Here is a tiny trained network, its code and every weight. The questions are about switching its units off for an input and a target symbol, where a switched-off unit gives its printed mean instead of its output.

import numpy as np


def w(rows, s, z=0):
    codes = np.array(rows[::2]) - 128.0
    scale = np.full(codes.shape[1], s)
    scale[-1] = z or s
    return codes * scale


def f(y):
    return y / 2 * (1 + np.tanh(0.7978845608 * (y + 0.044715 * y**3)))


def softmax(a):
    e = np.exp(a - a.max(-1, keepdims=True))
    return e / e.sum(-1, keepdims=True)


def log_softmax(a):
    a = a - a.max(-1, keepdims=True)
    return a - np.log(np.exp(a).sum(-1, keepdims=True))


def net(x, mask):
    ids = ['βζθμξπτφψω'.index(c) for c in x.split()]
    T = len(ids)
    res = E[ids] + P[:T]
    u = 0
    for l in range(2):
        q, k, v = (res @ M[l].T for M in (Q, K, V))
        z = softmax(np.where(np.tri(T) > 0, q @ k.T / 3**0.5, -1e9)) @ v
        res = res + np.where(mask[u], z, O[l][:, -1]) @ O[l][:, :-1]
        u += 1
        y = f(res @ A[l][:, :-1].T + A[l][:, -1])
        res = res + np.where(mask[u : u + 12], y, B[l][:, -1]) @ B[l][:, :-1]
        u += 12
    return log_softmax(res[-1] @ U[:, :-1].T + U[:, -1])


Q, K, V, O, A, B = {}, {}, {}, {}, {}, {}
E = w([
[126,252,78,151],'β',
[181,128,84,154],'ζ',
[90,172,108,106],'θ',
[115,174,72,133],'μ',
[203,133,52,108],'ξ',
[217,218,212,226],'π',
[90,111,152,174],'τ',
[180,66,96,25],'φ',
[148,243,29,71],'ψ',
[187,161,139,64],'ω',
],0.014)
P = w([
[8,85,1,109],'0',
[142,99,64,156],'1',
[140,98,85,148],'2',
[134,94,111,142],'3',
[146,93,115,136],'4',
[155,92,114,118],'5',
[149,86,141,113],'6',
[152,86,163,93],'7',
[137,81,200,85],'8',
[151,80,198,93],'9',
],0.0063)
Q[0] = w([
[180,105,230,110],'L0H1',
[229,106,51,71],'L0H1',
[248,165,109,84],'L0H1',
],0.013)
K[0] = w([
[248,80,70,164],'L0H1',
[172,180,178,13],'L0H1',
[226,217,184,28],'L0H1',
],0.011)
V[0] = w([
[65,224,74,40],'L0H1',
[103,192,200,3],'L0H1',
[159,68,73,127],'L0H1',
],0.0052)
O[0] = w([
[64,113,254,51,254],'L0H1',
[104,179,156,152,149],'L0H1',
[109,105,71,129,214],'L0H1',
],0.0069,0.0023)
A[0] = w([
[126,147,152,147,131],'L0N1',
[110,167,156,131,54],'L0N2',
[104,173,121,162,135],'L0N3',
[141,199,187,228,99],'L0N4',
[69,250,127,155,83],'L0N5',
[191,170,128,173,156],'L0N6',
[130,191,92,125,126],'L0N7',
[17,69,94,103,214],'L0N8',
[103,191,112,115,80],'L0N9',
[31,97,131,97,2],'L0N10',
[245,26,164,150,131],'L0N11',
[42,45,127,201,139],'L0N12',
],0.011,0.0046)
B[0] = w([
[129,142,97,143,129],'L0N1',
[119,115,99,124,116],'L0N2',
[143,145,117,170,153],'L0N3',
[214,83,135,162,188],'L0N4',
[49,132,128,182,220],'L0N5',
[57,189,120,118,185],'L0N6',
[139,121,189,108,178],'L0N7',
[215,133,87,205,241],'L0N8',
[103,128,164,102,154],'L0N9',
[65,146,5,120,119],'L0N10',
[45,52,190,48,254],'L0N11',
[141,4,189,81,142],'L0N12',
],0.015,0.0044)
Q[1] = w([
[30,109,40,73],'L1H1',
[94,30,160,92],'L1H1',
[200,120,4,216],'L1H1',
],0.015)
K[1] = w([
[53,106,68,54],'L1H1',
[150,74,194,90],'L1H1',
[148,66,5,199],'L1H1',
],0.017)
V[1] = w([
[246,147,113,96],'L1H1',
[90,47,55,131],'L1H1',
[146,35,205,183],'L1H1',
],0.012)
O[1] = w([
[241,210,175,2,87],'L1H1',
[130,59,22,50,223],'L1H1',
[207,174,58,171,254],'L1H1',
],0.0091,0.0069)
A[1] = w([
[171,2,227,65,56],'L1N1',
[111,160,190,147,5],'L1N2',
[128,129,190,35,189],'L1N3',
[36,114,32,105,140],'L1N4',
[137,195,198,134,224],'L1N5',
[53,132,122,38,131],'L1N6',
[78,164,106,150,18],'L1N7',
[92,228,148,150,94],'L1N8',
[5,160,112,20,46],'L1N9',
[140,49,128,103,8],'L1N10',
[210,185,113,90,1],'L1N11',
[142,85,154,55,251],'L1N12',
],0.0087,0.0052)
B[1] = w([
[84,9,137,155,208],'L1N1',
[152,100,39,42,173],'L1N2',
[72,185,95,41,204],'L1N3',
[164,172,153,98,234],'L1N4',
[73,196,175,188,197],'L1N5',
[144,156,176,159,193],'L1N6',
[102,102,83,66,172],'L1N7',
[186,77,153,126,197],'L1N8',
[187,61,172,176,177],'L1N9',
[84,173,243,128,188],'L1N10',
[75,53,203,192,207],'L1N11',
[135,179,10,100,248],'L1N12',
],0.015,0.013)
U = w([
[11,139,18,230,96],'β',
[137,181,45,164,98],'ζ',
[208,171,136,85,173],'θ',
[231,233,31,118,212],'μ',
[88,254,88,120,74],'ξ',
[164,226,61,195,252],'π',
[204,98,26,187,177],'τ',
[137,91,92,42,74],'φ',
[136,109,194,93,69],'ψ',
[144,188,59,160,143],'ω',
],0.0061,0.0045)

Each question gives the input, a string of symbols that net reads in full, and the target symbol t.
The units are the heads (3 rows each of Q, K, V and O) and the neurons (one row each of A and B). Each row of codes is followed by its name. A weight is (code - 128) times the scale printed after its matrix; where a second scale follows, it is the last column's (O, A, B and U).
mask holds one flag per unit, layer by layer, with each layer's heads first. A switched-off unit (its flag False) gives its mean, the last column of its rows in O or B, instead of its output. The means were averaged over made-up inputs and are rounded, as every weight is.
A unit's drop is (log p(t) with every unit on - log p(t) with that unit switched off) / (log p(t) with every unit on - log p(t) with every unit switched off).
The circuit of an input: a set's keep is (log p(t) with only the set's units on - log p(t) with every unit switched off) / (log p(t) with every unit on - log p(t) with every unit switched off). Starting from the 12 units with the biggest drops (on a tie, the unit counted first), units are removed one at a time, each time the one whose removal leaves the highest keep (on an exact tie, the one counted first), for as long as the keep stays at least 0.8.
circuit, biggest first: the units of the circuit, biggest drop first
top k neurons: the k neurons with the biggest drops, biggest first
top k neurons in layer l: the k neurons of layer l with the biggest drops, biggest first
input ξ ω τ τ ψ, target ψ: top 2 neurons	L1N12, L0N5
input ξ φ θ, target ξ: top 3 neurons in layer 0	L0N11, L0N8, L0N5
input φ β φ ξ, target μ: top 2 neurons in layer 1	L1N1, L1N12
input ψ π φ φ μ φ θ ζ, target μ: circuit, biggest first	L1N11, L1N1
input μ τ ξ θ β ω φ π θ, target μ: top 3 neurons	L0N11, L0N8, L0N10
input ψ π ξ τ ψ β β β φ θ, target ψ: top 3 neurons	L0N10, L0N11, L0N12
input β θ μ ω φ μ φ β ξ β, target β: circuit, biggest first	L0N5, L1H1
input θ ξ ξ β β φ ω β β τ, target τ: circuit, biggest first	L1H1, L0N12
input φ τ ξ, target μ: circuit, biggest first	L1N11
input β φ θ ζ μ τ μ ψ μ, target β: circuit, biggest first	L1H1, L0N5, L0N8, L0N4
input τ φ θ π β ω φ θ ω, target ξ: circuit, biggest first	L1H1, L1N5, L1N3, L0N5
input π μ φ μ ξ τ π θ φ μ, target π: top 3 neurons in layer 1	L1N5, L1N1, L1N3
input β φ ζ τ μ ξ π ξ, target ψ: top 4 neurons	L0N8, L0N11, L1N9, L0N6
input π β β π, target π: circuit, biggest first	L1N5, L1H1
input τ τ ζ β ζ ξ ξ β μ, target τ: top 4 neurons	L1N11, L0N12, L0N11, L0N8
input θ θ β ξ μ, target θ: top 2 neurons in layer 0	L0N11, L0N10
input ξ ω τ μ φ τ φ τ μ, target ξ: top 4 neurons	L1N3, L0N11, L0N8, L0N5
input π ξ τ τ β φ τ τ, target τ: circuit, biggest first	L1H1, L0N12
input τ μ φ π φ β θ τ ξ ξ, target ψ: top 4 neurons in layer 0	L0N8, L0N4, L0N11, L0N6
input ψ φ θ φ θ μ, target ψ: top 2 neurons in layer 0	L0N10, L0N4
